Below is a small trained network, with its code and all its weights. Each question gives an input and a target symbol and asks what happens when units are switched off, that is, made to give their printed mean instead of their output.

import numpy as np


def w(rows, s, z=0):
    codes = np.array(rows[::2]) - 128.0
    scale = np.full(codes.shape[1], s)
    scale[-1] = z or s
    return codes * scale


def norm(h):
    return h / np.sqrt((h * h).mean(-1, keepdims=True) + 1e-5)


def f(y):
    return np.maximum(y, 0)


def softmax(a):
    e = np.exp(a - a.max(-1, keepdims=True))
    return e / e.sum(-1, keepdims=True)


def log_softmax(a):
    a = a - a.max(-1, keepdims=True)
    return a - np.log(np.exp(a).sum(-1, keepdims=True))


def net(x, mask):
    ids = ['Θδζλξτ'.index(c) for c in x.split()]
    T = len(ids)
    res = E[ids] + P[:T]
    r = norm(res)
    for j in range(2):
        rows = slice(3 * j, 3 * j + 3)
        q, k, v = (r @ M[0][rows].T for M in (Q, K, V))
        z = softmax(np.where(np.tri(T) > 0, q @ k.T / 3**0.5, -1e9)) @ v
        o = O[0][rows]
        res = res + np.where(mask[j], z, o[:, -1]) @ o[:, :-1]
    y = f(norm(res) @ A[0][:, :-1].T + A[0][:, -1])
    res = res + np.where(mask[2:18], y, B[0][:, -1]) @ B[0][:, :-1]
    return log_softmax(norm(res)[-1] @ U[:, :-1].T + U[:, -1])


Q, K, V, O, A, B = {}, {}, {}, {}, {}, {}
E = w([
[113,37,122,123],'Θ',
[2,190,161,139],'δ',
[86,136,48,190],'ζ',
[117,174,98,22],'λ',
[150,115,98,43],'ξ',
[137,177,107,41],'τ',
],0.0085)
P = w([
[191,163,255,160],'0',
[92,149,136,92],'1',
[98,134,119,91],'2',
[108,119,103,94],'3',
[116,111,90,98],'4',
[123,101,82,103],'5',
[138,91,73,104],'6',
[141,87,69,106],'7',
[148,82,66,105],'8',
],0.0049)
Q[0] = w([
[187,111,127,148],'h0',
[158,180,63,23],'h0',
[94,129,181,103],'h0',
[117,144,186,55],'h1',
[89,113,250,202],'h1',
[123,10,161,103],'h1',
],0.013)
K[0] = w([
[157,113,36,151],'h0',
[216,192,172,136],'h0',
[128,119,169,86],'h0',
[133,200,226,88],'h1',
[40,121,94,61],'h1',
[218,136,6,62],'h1',
],0.012)
V[0] = w([
[194,171,255,115],'h0',
[53,146,80,145],'h0',
[129,180,28,141],'h0',
[154,110,90,131],'h1',
[131,45,154,182],'h1',
[151,63,126,94],'h1',
],0.0074)
O[0] = w([
[80,134,38,171,242],'h0',
[165,71,153,85,182],'h0',
[73,123,205,101,74],'h0',
[57,181,95,165,27],'h1',
[2,108,194,112,2],'h1',
[82,184,82,125,37],'h1',
],0.0065,0.0029)
A[0] = w([
[120,174,96,139,147],'n0',
[124,95,132,153,26],'n1',
[80,140,111,246,124],'n2',
[125,174,160,148,122],'n3',
[174,133,163,127,236],'n4',
[169,132,114,131,218],'n5',
[126,93,156,148,63],'n6',
[148,123,110,95,171],'n7',
[117,153,102,119,163],'n8',
[147,133,137,153,255],'n9',
[128,118,173,100,26],'n10',
[92,142,97,253,162],'n11',
[120,113,91,109,110],'n12',
[139,102,147,98,124],'n13',
[120,161,168,135,145],'n14',
[106,138,143,96,93],'n15',
],0.02,0.0037)
B[0] = w([
[146,26,150,111,212],'n0',
[85,70,146,189,137],'n1',
[142,254,83,110,204],'n2',
[117,194,102,168,154],'n3',
[81,125,111,220,194],'n4',
[115,117,180,123,216],'n5',
[83,139,167,87,157],'n6',
[133,155,153,92,254],'n7',
[127,99,177,157,214],'n8',
[182,45,79,136,156],'n9',
[194,137,115,89,199],'n10',
[81,209,42,116,212],'n11',
[110,194,161,210,229],'n12',
[130,138,86,113,232],'n13',
[104,174,150,178,171],'n14',
[90,72,129,129,209],'n15',
],0.0095,0.006)
U = w([
[115,206,36,171,202],'Θ',
[25,74,156,140,69],'δ',
[159,75,65,6,109],'ζ',
[246,52,161,148,219],'λ',
[181,204,228,96,9],'ξ',
[184,57,32,205,103],'τ',
],0.013,0.0015)

Each question gives the input, a string of symbols that net reads in full, and the target symbol t.
The units are the heads (3 rows each of Q, K, V and O) and the neurons (one row each of A and B). Each row of codes is followed by its name. A weight is (code - 128) times the scale printed after its matrix; where a second scale follows, it is the last column's (O, A, B and U).
mask holds one flag per unit, heads first, then neurons. A switched-off unit (its flag False) gives its mean, the last column of its rows in O or B, instead of its output. The means were averaged over made-up inputs and are rounded, as every weight is.
A unit's drop is (log p(t) with every unit on - log p(t) with that unit switched off) / (log p(t) with every unit on - log p(t) with every unit switched off).
The circuit of an input: a set's keep is (log p(t) with only the set's units on - log p(t) with every unit switched off) / (log p(t) with every unit on - log p(t) with every unit switched off). Starting from the 12 units with the biggest drops (on a tie, the unit counted first), units are removed one at a time, each time the one whose removal leaves the highest keep (on an exact tie, the one counted first), for as long as the keep stays at least 0.8.
circuit, biggest first: the units of the circuit, biggest drop first
most important unit: the unit with the biggest drop
k most important neurons: the k neurons with the biggest drops, biggest first
heads that matter: for each layer, one digit per head in row order, 1 if its drop is at least 0.15 and else 0, layers parted by /
drop of u: that unit's drop, to one decimal
input ξ ζ λ δ Θ ζ, target δ: heads that matter => 11
input δ δ δ λ λ Θ, target λ: circuit, biggest first => h0
input λ λ λ, target λ: heads that matter => 11
input ζ ζ ζ ξ δ τ δ δ ζ, target ζ: 3 most important neurons => n12, n10, n13
input ξ δ ζ δ ξ δ Θ δ Θ, target δ: 3 most important neurons => n2, n4, n6
input Θ λ Θ, target λ: heads that matter => 01
input Θ λ Θ ξ τ, target δ: heads that matter => 01
input ζ δ δ, target δ: heads that matter => 11
input ζ δ δ ξ Θ, target ξ: 3 most important neurons => n11, n7, n15
input ζ δ λ Θ δ, target δ: heads that matter => 10
input ζ ζ ξ λ λ λ, target ζ: heads that matter => 11
input λ ξ λ λ λ ξ, target λ: heads that matter => 01
input ξ ξ δ δ λ Θ ζ Θ, target ζ: 2 most important neurons => n13, n8
input λ δ δ ζ λ δ, target ζ: most important unit => h1
input τ ξ λ, target τ: 4 most important neurons => n0, n2, n12, n8
input ξ λ ξ τ Θ λ ξ, target Θ: 2 most important neurons => n12, n11
input δ Θ λ, target ξ: drop of h1 => 0.1
input λ ξ τ, target λ: drop of n0 => 0.3
input Θ ξ λ ζ ξ λ, target δ: drop of h1 => 0.7
input δ δ λ δ τ τ ζ λ λ, target ξ: most important neuron => n11
